In the rows, zero is written as 128.
Each row of numbers stands for one thing and depends on some of the facts below. Use the named rows to name the rest.

Known rows:
[131 114 102 123  93 131 169 111 162 109 142 161 142 147 133 131 108 126
 131 179 114 151  87 137 137 104 142 130 140 153 119  89 129 147 111]: zipla
[155 109 139 145 118 145 143 122 133 133 160 125 145 144 143 106 125 127
 139 129 121 139 139 135 114 129 129 133 111 138 136 118 133 121 117]: grumidam
[144 141 154 155 119 138 130 121 145 136 154 110 120 144 129 109 120 137
 132 130 132 130 161 133 104 118  94 137  85 145 142 132 113  94 142]: flamom
[145 104 116 154 134 148 151 138 125 124 136 102 135 150 133 116 114 124
 131 142 110 153 147 148 126 136 133 115 135 129 141 136 129 124 118]: povepler
[157 113 141 146 124 142 150 122 134 140 159 121 149 140 143 110 125 119
 142 129 117 129 142 141 111 133 133 133 110 137 141 120 137 121 113]: fedum
[148 126 143 152 123 139 135 122 146 135 150 122 130 139 137 108 117 135
 134 133 127 133 142 124 109 125 111 137 105 141 142 123 121 107 129]: fline
[158 107 129  86 135 129 144 121 153 109 129 153 151 131 178  93 109  92
 122  95  96 108 135  85 118 127 112 145 202 129 133 119 140 124 131]: porolan
[123 154 187  93 152 117 100 110 164  87 109 140 112 121 183 113 109 112
 128 115 116 100 170  71 106  87  42 131 162 132 141 122 105  77 152]: refin
[115 159 166 157 128 172 120 110 133 148 137 130  95 132 136 106 106 150
 132 118 159 154  76 147 120 107  80 128  92 163 146 146  84 105 226]: nuras
[150 110 147 142 121 149 156 123 149 121 151 121 122 148 140  98 102 122
 130 139 123 125 146 119 115 122 117 142  99 139 137 129 119 110 143]: flosan
[149 148 167 202 127 135 158  91 165 126 200 135 142 176 119 103 173 190
 175 116 141 131 123 128 113 104  88 172  39 152 111 109 115  80 142]: badum
[154 117 165 107 151 145 154 153 147 131 152 154  86 125 152 121 137 128
 134 117 121 142 138  87 127 114  69 161 118 131 136 140 129  53 189]: vedre
[158  78 112 116 164 117  96 120 134 160 133 144 131 131 139 117 145 125
 158 138 118 153 159 109 142 134 144 187 183 139  80 116 128 113 112]: dudro
[136 155 149 160 118 141 107 120 153 126 143  75 124 143 112 113  89 142
 120 116 141 117 176 123 104 127  84 117  80 141 153 142  91 106 141]: mefla
[169  99 144 124 114 151 176 134 144 146 179 150 138 128 144  99 125 116
 136 129 124 123 138 129 109 135 133 153  83 135 142 117 151 100 145]: grirem
[142 116 148 131 145 110  80 120 155 165 143 110 103 130 115 136 127 150
 140 161 148 143 189 117 120 117 105 172 110 148 100 132  94  86 139]: vidivis
[147 125 144 140 127 139 140 119 145 126 154 123 134 139 139 117 121 135
 136 132 129 139 139 127 115 120 112 135  99 143 136 122 121 109 135]: vokle
[132 124 145 141 130 139 128 116 118 141 143 127 144 126 165 115 127 104
 144 150 123 131 162 152 110 120 136 114 115 137 159 111 142 113 105]: trukalu

There are 2 kinds of fact about the things: π, θ.
π: uses; θ: is of sort
π(badum, noflek); π(baskis, gugron); π(baskis, vudros); π(baskis, plive); π(brelok, bubo)
π(brelok, laflugu); π(busitak, pibe); π(busitak, tomo); π(busitak, klenur); π(dezos, dadritron)
π(dezos, stame); π(dezos, klige); π(dezos, vibozak); π(dezos, rusade); π(ditre, temor)
π(dradrovus, pibe); π(draren, disas); π(draren, sevo); π(draren, zatak); π(draren, dudro)
π(dreban, voson); π(dreban, disas); π(droplor, skestiper); π(droplor, patral); π(dutistel, dreri)
π(dutistel, skestiper); π(dutistel, dudro); π(dutistel, flitor); π(fati, boka); π(fati, vuman)
π(fedri, kile); π(felogran, klige); π(felogran, laflugu); π(flamom, povepler); π(giki, flupem)
π(giki, natruk); π(gobru, biplil); π(gobru, regam); π(grista, skula); π(grista, dreri)
π(grutu, vibozak); π(kiflim, gugron); π(klibrar, dreri); π(klidul, bazostal); π(klidul, flokik)
π(klogon, fidrevu); π(koflon, dudrem); π(koflon, rafle); π(koflon, disas); π(lufles, fusipli)
π(mefla, grirem); π(mefla, skikon); π(mefla, klobrotu); π(mezes, dropor); π(mezes, pleste)
π(migin, fedum); π(migin, grumidam); π(nadrostus, flipeli); π(nadrostus, stetiba); π(nadrostus, pudrisi)
π(nemi, dulek); π(netron, pimon); π(netron, regam); π(noflim, flastol); π(nofur, rusaku)
π(nuras, klunan); π(nuras, fluro); π(nuras, klenur); π(pegrim, dumum); π(pesim, bruklo)
π(plusak, kile); π(plusak, flupem); π(rafo, temor); π(rafo, vilis); π(rafo, skofloklim)
π(rafo, fidrevu); π(rarir, rugak); π(rarir, flegror); π(refin, dreri); π(refin, porolan)
π(refin, rusade); π(sitre, tuskon); π(sitre, porolan); π(skenul, kluza); π(stavil, pleste)
π(stesas, tomo); π(stesas, vilis); π(stoken, grazi); π(stoken, dreri); π(stoken, legros)
π(stoken, nanilim); π(suko, stubru); π(suko, sistodrok); π(suko, legros); π(suko, rusade)
π(tralak, klige); π(trigre, trukalu); π(troplun, guzas); π(troplun, trogremek); π(troplun, rusade)
π(vedre, skula); π(vibedor, flupem); π(vibedor, zipla); π(vibedor, dadritron); π(vibedor, skofloklim)
π(vidivis, besti); π(vidivis, zatak); π(vumas, zipla); π(zesora, natruk); π(zesora, gotros)
π(zesora, klenur); π(zesora, bristi); θ(bador, 659); θ(badum, 944); θ(baskis, 766)
θ(bazostal, 659); θ(besti, 659); θ(besuk, 766); θ(biplil, 659); θ(boka, 659)
θ(brelok, 659); θ(bristi, 766); θ(bruklo, 659); θ(bubo, 659); θ(busitak, 659)
θ(dadritron, 944); θ(dezos, 944); θ(disas, 659); θ(ditre, 659); θ(dradrovus, 766)
θ(draren, 766); θ(dreban, 659); θ(dreri, 766); θ(droplor, 659); θ(dropor, 944)
θ(dudrem, 766); θ(dudro, 659); θ(dulek, 944); θ(dumum, 944); θ(dutistel, 659)
θ(fati, 659); θ(fedri, 659); θ(fedum, 766); θ(felogran, 659); θ(fidrevu, 766)
θ(flamom, 659); θ(flastol, 944); θ(flegror, 766); θ(fline, 659); θ(flipeli, 766)
θ(flitor, 944); θ(flokik, 766); θ(flosan, 659); θ(flumu, 944); θ(flupem, 659)
θ(fluro, 944); θ(fusipli, 659); θ(giki, 659); θ(gobru, 766); θ(gotros, 659)
θ(grazi, 659); θ(grirem, 766); θ(grista, 944); θ(grumidam, 766); θ(grutu, 659)
θ(gugron, 659); θ(guzas, 659); θ(kiflim, 766); θ(kile, 766); θ(klenur, 944)
θ(klibrar, 766); θ(klidul, 766); θ(klige, 944); θ(klobrotu, 659); θ(klogon, 659)
θ(klunan, 944); θ(kluza, 944); θ(koflon, 766); θ(laflugu, 944); θ(legros, 766)
θ(lozefir, 766); θ(luda, 944); θ(lufles, 766); θ(mefla, 659); θ(mezes, 766)
θ(migin, 766); θ(misis, 766); θ(mudi, 944); θ(nadrostus, 766); θ(nafoma, 944)
θ(nanilim, 659); θ(natruk, 944); θ(nelim, 944); θ(nemi, 766); θ(netron, 659)
θ(noflek, 659); θ(noflim, 944); θ(nofur, 659); θ(noputrol, 659); θ(nuras, 766)
θ(patral, 659); θ(pegrim, 659); θ(pesim, 766); θ(pibe, 766); θ(pimon, 766)
θ(pleste, 766); θ(plive, 944); θ(plusak, 944); θ(porolan, 766); θ(povepler, 766)
θ(pudrisi, 944); θ(rafle, 659); θ(rafo, 659); θ(rarir, 766); θ(refin, 766)
θ(regam, 766); θ(rugak, 766); θ(rusade, 766); θ(rusaku, 659); θ(sevo, 944)
θ(sikle, 659); θ(sistodrok, 766); θ(sitre, 944); θ(skanom, 659); θ(skenul, 659)
θ(skestiper, 659); θ(skikon, 659); θ(skofloklim, 766); θ(skula, 659); θ(stame, 944)
θ(stavil, 659); θ(stesas, 766); θ(stetiba, 766); θ(stoken, 944); θ(stubru, 944)
θ(suko, 766); θ(temor, 766); θ(tomo, 944); θ(totramom, 659); θ(tralak, 766)
θ(trigre, 659); θ(trogremek, 944); θ(troplun, 659); θ(trukalu, 944); θ(truste, 659)
θ(tuskon, 659); θ(vedre, 944); θ(vibedor, 659); θ(vibozak, 766); θ(vidivis, 944)
θ(vilis, 766); θ(vokle, 659); θ(voson, 659); θ(vudros, 659); θ(vuman, 766)
θ(vumas, 766); θ(zatak, 659); θ(zesora, 944); θ(zipla, 659)


The same things again, as new rows of numbers:
Some things and their rows:
[116 139 135 136  84 150  98 108 114  84 119 107 157 126 119 110 192 131
 148 135 148 113 153 141  97 109  53 115 188  73 116 133]: skestiper
[143 120 136 137 106 110 119 138 130 104 152 123 132 136 129 129 125 120
 132 137 117 123 135 134 107 127 127  90  98 129 127 127]: bruklo
[ 65 115 114  83 178 169 109 135 113 191  83 114 133 115 127 127 165 151
  59  81 143 157 133 151 157  81  69 186 175  71 137 137]: stoken
[177 154 167 159 110  84 142 100 158 123 156 159  97 117 163  94 118 112
 200 102 148 137 138 151 129 181 148  84 173 151 167 114]: pibe
[ 90 103  75  94 185 163 162 117  66 227  69 135 118 133 100 170  96 131
  78 100 147 152  93 115 173 123 153 223 144 156  90 149]: dezos
[175 168 123 155 126  90 151 134 142 111 128 201 156  72 143 146 142 121
 221 121 135 115 169  79  40 128 170 153 136 150 105 144]: temor
[175 162 112 158 123  90 164 119 117 130 119 199 146  81 132 155 130 111
 223 118 148 117 158  79  51 141 173 167 151 166  90 148]: skofloklim
[179 149 150 163 106  86 158  87 133 137 145 160  93 125 148 108 105 103
 204 107 157 136 125 142 138 194 159 104 180 173 146 119]: natruk
[179 150 123 165 101  87 165  97 104 132 131 175 121 109 127 143 114  99
 216 120 156 122 139 108  88 170 164 137 165 178 100 138]: flupem
[175 169 123 156 127  90 150 133 141 112 129 200 155  71 142 146 142 120
 221 122 135 115 169  80  40 128 171 153 135 150 105 144]: fidrevu
[112 154 135  63 107  99  88 156 117 137 181 148 190 135 121  79  81 114
 154 149 128  99 129 168  73 161 120  66  90 143 131 134]: grirem
[108  96  88 107 151 155 154 117  79 186 100 110 115 163  97 160  76 124
  77 131 128 138  78 121 182 144 163 166 105 170  97 136]: brelok
[131 122 132 125 129 126 123 141 139 120 139 121 129 133 131 127 120 131
 117 134 116 127 126 130 129 126 135 112 102 128 135 126]: flumu
[118 108 121 131  90 108 109 116  69 139 126 118 136 126 110 141 171 104
 131 100 160 134 159 157  83 107  53 126 178  98  98 147]: porolan
[144 117 135 134 107 110 118 139 132 104 154 123 136 137 130 129 123 121
 132 136 114 124 134 135 106 129 127  84  93 128 129 129]: rugak
[135 162 143 130 154 111 126 172 156 120 104 111  62 118 142 140  81 147
  35 186 117 111 210 196 182 110 134 219  83 132 146  82]: gobru
[115 118 126 105 165 147 123 150 153 143 126 123 131 133 137 126 107 149
  85 125 103 139 113 128 156 119 153 126  83 124 147 124]: fati
[127 115 123 104 152 145 120 148 147 138 131 127 145 138 137 127 111 149
  96 119 100 141 114 133 135 122 152  98  75 119 144 133]: stavil

Rows to name:
No name comes twice in this set of rows, the named rows included.
[155 126  96 151 103  98 162 101  58 157 112 162 133 118 101 169 119  94
 183 116 162 125 135 106  79 147 144 165 161 174  64 155] | dadritron
[181 165 158 160 118  83 148 106 161 123 147 178 110 100 163 103 124 115
 216 103 147 134 148 130 106 172 160 105 170 154 157 120] | tomo
[ 84 100  97  93 171 151 134 129  80 209  87 120 121 129 109 152 127 132
  67  89 146 154 116 141 157 104 107 191 151 120 110 144] | troplun
[144  93  96 145  80 111 150 100  42 142 130 115 121 166  85 166  95  89
 136 142 147 122 105 130 118 156 133 120 121 179  66 145] | laflugu
[140 158 156 120 193 133 155 113 192 181 117 164  88 109 177  89  97 149
 145  84 134 159 107 140 202 173 186 145 166 148 200 105] | busitak
[167 146 109 155 112  94 161 111  96 134 121 177 137 103 119 157 121 104
 203 124 150 119 143  93  71 147 163 157 149 172  85 145] | zipla
[107  93  81 107 153 157 160 113  62 197  91 116 114 158  91 167  79 120
  81 125 137 140  80 120 177 141 159 179 117 173  84 143] | felogran
[115 136 135 131  99 149 104 118 123  95 120 111 150 127 124 113 178 135
 137 134 140 117 146 138 108 111  72 117 169  83 126 130] | patral
[167 144 125 156 108  96 155 109 114 124 134 162 123 117 128 139 114 106
 193 128 144 121 135 112  96 158 158 130 145 168 107 134] | kile
[ 84 112 113  96 163 151 116 135 106 181  97 117 129 123 122 135 149 140
  74  93 140 152 130 148 147  96  90 170 155  96 128 138] | sitre
[171 162 155 168  82  66 119 158 129  71 137 112  65 123 133 144  98 114
  92 198 133  93 241 206 120 120 103 170  95 139 118  88] | regam
[186 153 175 168  98  76 148  84 151 127 163 156  83 126 165  87 110 103
 213  99 159 140 131 164 143 202 148  71 190 161 173 109] | klenur
[ 65 142 118  90 170 213 108 119 141 146  71 103 151 121 127 107 176 172
  77 120 135 134 118 131 176  91  82 183 185  62 146 125] | dutistel
[136 146 102 124 170 132 163 126 122 170  97 173 132  99 127 153 106 132
 151 116 136 133 122  89 123 136 185 196 134 162 107 139] | vumas

Now the same things, written a new way:
Named rows:
[ 46 102  99 167 165 119 136  99 143 102 117  72 126 212 148 166 139 126
  72 111 125 120  95  81 152 145 114 144 183 106 139  85 101 133  70 142
 140 134]: natruk
[155 243 114  72 109 173 169 129  91 155 136 169 124  97  67  98 124 124
 106  96 159  51 121 137  38  97 183 108 122 155 166 128 164 106 137  92
 138 111]: dutistel
[139 145 156 140 145 152 122 158 128 147 169 134 168  89 171 106 201 130
 162 165  74 159 127  87  50 158 165  78  50 231 168 115 110 127 110 125
 173 192]: netron
[ 96 180 105  78 144 175 160 137 119 137  89 153 133 146 103 156  87 136
 113 105 131  87 131 148 141  98 143  70 137 133 102 100 136 114 145 112
 132 144]: patral
[ 77 102  37  98  73 150  72 126 132 186 141 113 155 122 153 159 127 195
 153 153 114 135 183 187 186 141  49 102 115 129 141 150 144 109  71 122
 109 103]: grumidam
[138 118 132 129 112 131 130 142 120 127 135 128 136 127 130 132 136 139
 136 139 119 134 131 132 132 119 121 123 119 127 124 130 126 129 129 138
 128 132]: sikle
[148 154 126 121 114 172 128 140 120 134 121  83  71 144  90 135  88 122
 117 104 173 202 195 155 157 161 167 136 123 147 107  93 138 140 107 133
 132 130]: voson
[201 193 135 121  75 171 139 145 105 143 161  94  73 119  79 100 126 122
 121  99 172 185 182 145  79 149 183 168 111 160 147 111 145 130  99 131
 137 102]: dreban
[149 123 166 139 135  86  89 103 112 148 161 157 111  45 106  54 163  89
 125 139 157  99 116 123  83 159 147 174 132 125 192 183 164 110 132  91
 120 106]: troplun
[138 119 132 130 113 131 130 143 120 125 135 126 136 128 128 132 136 138
 136 140 119 135 131 134 130 118 119 124 119 127 123 129 125 130 126 139
 128 130]: mudi
[ 72 110 101 109 180 145  99  84 199  68  99 108 137 155 159 156 120  91
 134 108 126 148  88 122 176 138 135 166 157 117 138 121  86 113 116 140
 127 102]: zipla
[ 75 106 136 111 186 116 102  98 121 138  91 151 117  96  94 117  92 107
 107 135 170  90 133 143 178 153 136  95 141 114 127 143 161 126 148  91
 119 148]: porolan
[ 91 110 148 137 181 158 114 152 141 140 127 122 160 115 174 139 156 130
 155 165  82 178 144 100 129 170 151  50  66 213 126  96 106 137 119 125
 165 213]: biplil
[ 46  92 159 124  80 131 187 113 103  72 165 146  86 129 163  92 100 138
 131 119 101 175  70 173 140 163 104  66  83 112  69  99 141 152 148 178
  48 107]: klobrotu
[158 125 137 129  90 133 134 148 114 128 150 129 144 118 123 121 158 142
 141 145 117 124 126 133 104 106 122 135 115 130 137 142 130 123 124 139
 130 122]: skenul
[121  98 130 128 121 136 124 144 124 121 119 118 137 140 128 147 124 141
 136 145 122 140 140 144 164 118 113 111 124 121 104 126 127 129 129 141
 127 141]: trukalu
[138 119 132 128 113 131 130 141 121 127 134 127 137 127 127 132 136 138
 134 139 118 134 131 135 131 118 119 123 120 127 123 130 127 130 127 138
 130 132]: fline
[137  75 166 139 126 144 134 160 120  95 106 102 142 160 113 148 138 128
 132 165 136 129 133 152 162  89 138 125 137 118  82 140 131 116 153 148
 139 159]: flokik

Name these rows:
No name comes twice in this set of rows, the named rows included.
[ 56  78 152 125 216  96  70  84 142 141  81 148  95  83 116 105  87  74
 107 129 169 117 137 144 213 186 134 123 164 101 129 152 156 112 149  79
 111 146] | rusade
[134 157 121 111 129 189 129 135 125 134 101  74  54 156  78 147  59 118
 108  91 188 217 212 163 185 173 177 122 131 146  91  76 140 142 108 128
 132 138] | disas
[ 93 192 105  73 156 176 154 124 112 142  86 152 117 134  81 143  75 127
 101  99 161  84 142 151 141 114 163  72 137 138 112 102 152 119 145  98
 131 144] | flitor
[123 144 112 111 138 139 113  95 177  80 141 121 149 128 151 123 163  96
 143 113 121 128  75 113  99 123 146 193 141 130 174 140  95 107 110 141
 134  81] | vumas
[150 141 117 208  91  68 162 120 101 169 173  96 114 188 142 114 178 161
  83 118 115  81 112  67  20 128 107 156 151 137 144 122 138 147  92 120
 144 121] | nuras
[ 37 103  94 120 187 153 110  84 185  59 101  86 141 183 154 169 131  95
 103 106 127 142  75 104 188 140 133 165 177 104 154  99  80 113  80 150
 137 109] | flupem
[111 143 158 133 142 125 121 171 135 177 106 162 103 133 195 137 114  98
 141 100  60 147 148 150 159 113 102 134 183 102  85 119 110  62 162 105
 121 139] | bubo
[131 103  72 142 165  84 110  60 223 104  86 105 125 197 171 170  84 138
 164 110 138 127 119 121 125 139 116 141 120 160  59 141 106 170 171 124
 123 104] | vilis
[156 130 108 192 107  65 148 109 128 163 148 104 114 185 148 127 146 160
 111 119 122  94 124  85  48 130 107 141 136 147 109 131 137 158 124 119
 136 122] | dradrovus
[103 140 114 114 121 160 130 116 142  71 154 105 160 138 130 132 183 111
 116 123 120 123  70 105 109 111 144 177 145 118 196 119  96 106  73 158
 141  95] | fedri

The same things again, as new rows of numbers:
Known rows:
[179  96 102  69 162 113 117 139 173  70 127 102 139 126 142 194 120 150
  78 120 119  57 155  81 140 130 135 117 157 138 158 136  96  98 129  86]: vibedor
[138 137 121 116 132 119 125 109 107 129 149 120 124 143 117 120 129 118
 142 113 123 137 154 120 113 132  88 126 105 134 134 111 118 130 139 144]: guzas
[129 150 123 128 137 121 130  99 110 130 138 128 130 143 118 114 133 126
 141 112 139 146 151 113 123 126 103 126 121 120 130 120 128 133 128 120]: fluro
[137 137 118 121 140 119 127 117 124 134 141 122 128 138 116 126 130 124
 142 113 124 143 152 124 119 123  97 135 118 120 131 117 125 136 136 136]: misis
[181 112 102 118  99 160 127 129 110 164 138 107 123 154  79 168 130 128
 166  97 131 152 165 161  77 109  28 140 151  83 138 124  88 135 185 105]: kile
[139 135 117 114 140 119 126 117 122 135 141 122 124 135 111 120 131 125
 139 114 123 144 152 131 115 120 102 138 112 122 131 115 126 136 138 133]: grirem
[140 132 117 110 139 119 124 117 120 134 141 124 122 134 106 114 130 126
 137 114 125 144 152 135 112 120 107 140 110 124 133 115 127 135 139 129]: noflek
[137 137 118 121 139 119 128 115 125 135 142 121 128 138 116 128 131 124
 142 113 124 142 153 124 120 122  95 135 118 120 131 116 125 136 137 135]: totramom
[143 138 105  99 145 118 137 113 158 144 137 109 124 136 132 156 123 131
 131 123 113 124 148 104 131 124  95 131 122 127 131 124 116 126 133 146]: skofloklim
[113 148 111 128 113 111 126 101  96  64 156 141 149 103 150 191 125 101
 150  88 140 100 151 136 155 147  78 135 107 112 145 120 174 176 134 137]: klige
[139 142 100 127 137 130 149 109 135 168 133 120 116 144 137 140 126 121
 162 120 123 138 147 110 127 126  98 134 107 113 130 123 105 142 129 178]: vilis
[159  97 109 137 150 114 117 140  93  58 149 134 129 130 141 138 131 110
 131 105 127  82 162 135 112 147 144 123  91 145 161 120 103 131 133 156]: grutu
[131 163 136 149 122 135 126  84  63  69 119 150 136 168 129  99 136 141
 114  98 187 117 142  59 139 145 176 101 147 119 147 145 120 110 105  56]: zesora
[127 137 115 151 147 116 121 123 121 138 140 114 133 141 114 127 134 133
 155 116 123 146 156 123 125 126  88 132 126 127 132 122 131 128 140 156]: rafle
[203  96 102 108  96 166 117 145 107 104 126 111 128 160  88 190 125 144
 127  91 143 105 161 125  89 119  84 130 181  91 158 144  74 112 178  61]: plusak
[170  87 133  82 156 110 117 180 133 164 115 102 124 160 131 126 125 124
 150  88 120 121 139  87 181 122 166 161 171  90 136  98 134 150 123 151]: dutistel
[159 113 116 122 134 124 118 144 100  94 134 140 118 139 111 112 127 128
 124 104 137 116 149 125 115 127 172 146 111 126 151 125 114 132 134 130]: klidul
[140 133 117 110 139 119 125 117 121 136 141 124 122 134 106 114 130 126
 137 114 127 143 152 134 114 120 107 140 109 123 132 114 127 135 139 130]: dulek

Rows to name:
No name comes twice in this set of rows, the named rows included.
[158 125 143  71 170 105 140 131 140 185 136  79 128 186 153 132 124  97
 170  83 100 152 135 101 156 129 102 133 162  96 109 108 133 144 135 127] | dreri
[129  96 109 201 161 114  90 188 104 129 117 108 139 144 104 120 142 164
 170 115 136 121 159 100 160 135 148 145 158 129 157 125 144 115 137 213] | draren
[138 139 123 108 127 121 126 110 111 136 144 123 122 144 110 117 127 122
 140 113 125 143 150 117 117 127  99 134 112 127 131 111 125 133 138 136] | tuskon
[145 104 111 157 146 120 104 165 102 109 126 127 127 140 107 116 134 144
 144 110 138 116 155 114 137 130 159 146 131 127 155 124 128 125 135 169] | vidivis
[124 136 114 159 149 116 118 127 119 138 139 112 135 141 112 126 136 136
 159 118 124 146 156 121 126 127  88 130 128 129 133 123 134 125 141 164] | voson
[140 139 131  96 121 122 125 108  98 141 147 119 120 156 115 114 124 114
 142 109 122 138 147 103 122 136  97 128 111 133 130 104 122 131 139 142] | porolan
[170 106 147  76 128 118 123 135  66 114 147 107 116 193 151 118 118  88
 149  80 116  98 138  76 139 163 155 118 120 140 143 104 108 129 133 152] | refin
[169  89 109  81 181  98 112 153 172  73 129 114 136 115 139 154 127 144
  81 123 118  72 156  98 146 124 165 131 139 141 155 120 108 112 115 108] | vumas
[131 128 110 142 109 117 119 129  77  21 148 156 144 108 155 189 122 101
 137  78 151  71 148 125 159 156 144 139 110 114 163 131 163 173 128 135] | tralak
[161 138  81 110 116 145 159 130 141 149 121 128  95 158 155 168 106 128
 145 120 119  98 128  69 136 139 182 145  98 128 148 155  89 131 127 210] | rafo
[135 135 116 121 141 115 127 111 119 120 149 120 131 133 126 137 130 116
 142 112 122 130 156 127 120 131  84 127 109 129 134 112 125 138 137 143] | stame
[140 137 126 109 131 119 127 111 110 141 146 116 125 150 121 123 127 115
 145 110 120 139 150 110 122 132  91 129 116 127 130 108 121 135 137 145] | legros
[128 166 129 115 124 126 126  85 110 114 135 121 137 153 115 129 130 140
 120 110 148 141 146  85 128 129  97 113 147 123 130 133 133 114 130  73] | natruk
[129 133 115 141 147 116 119 127 126 145 137 113 132 137 111 125 134 135
 153 117 124 145 155 120 130 124  89 136 128 122 132 115 133 132 138 157] | sevo

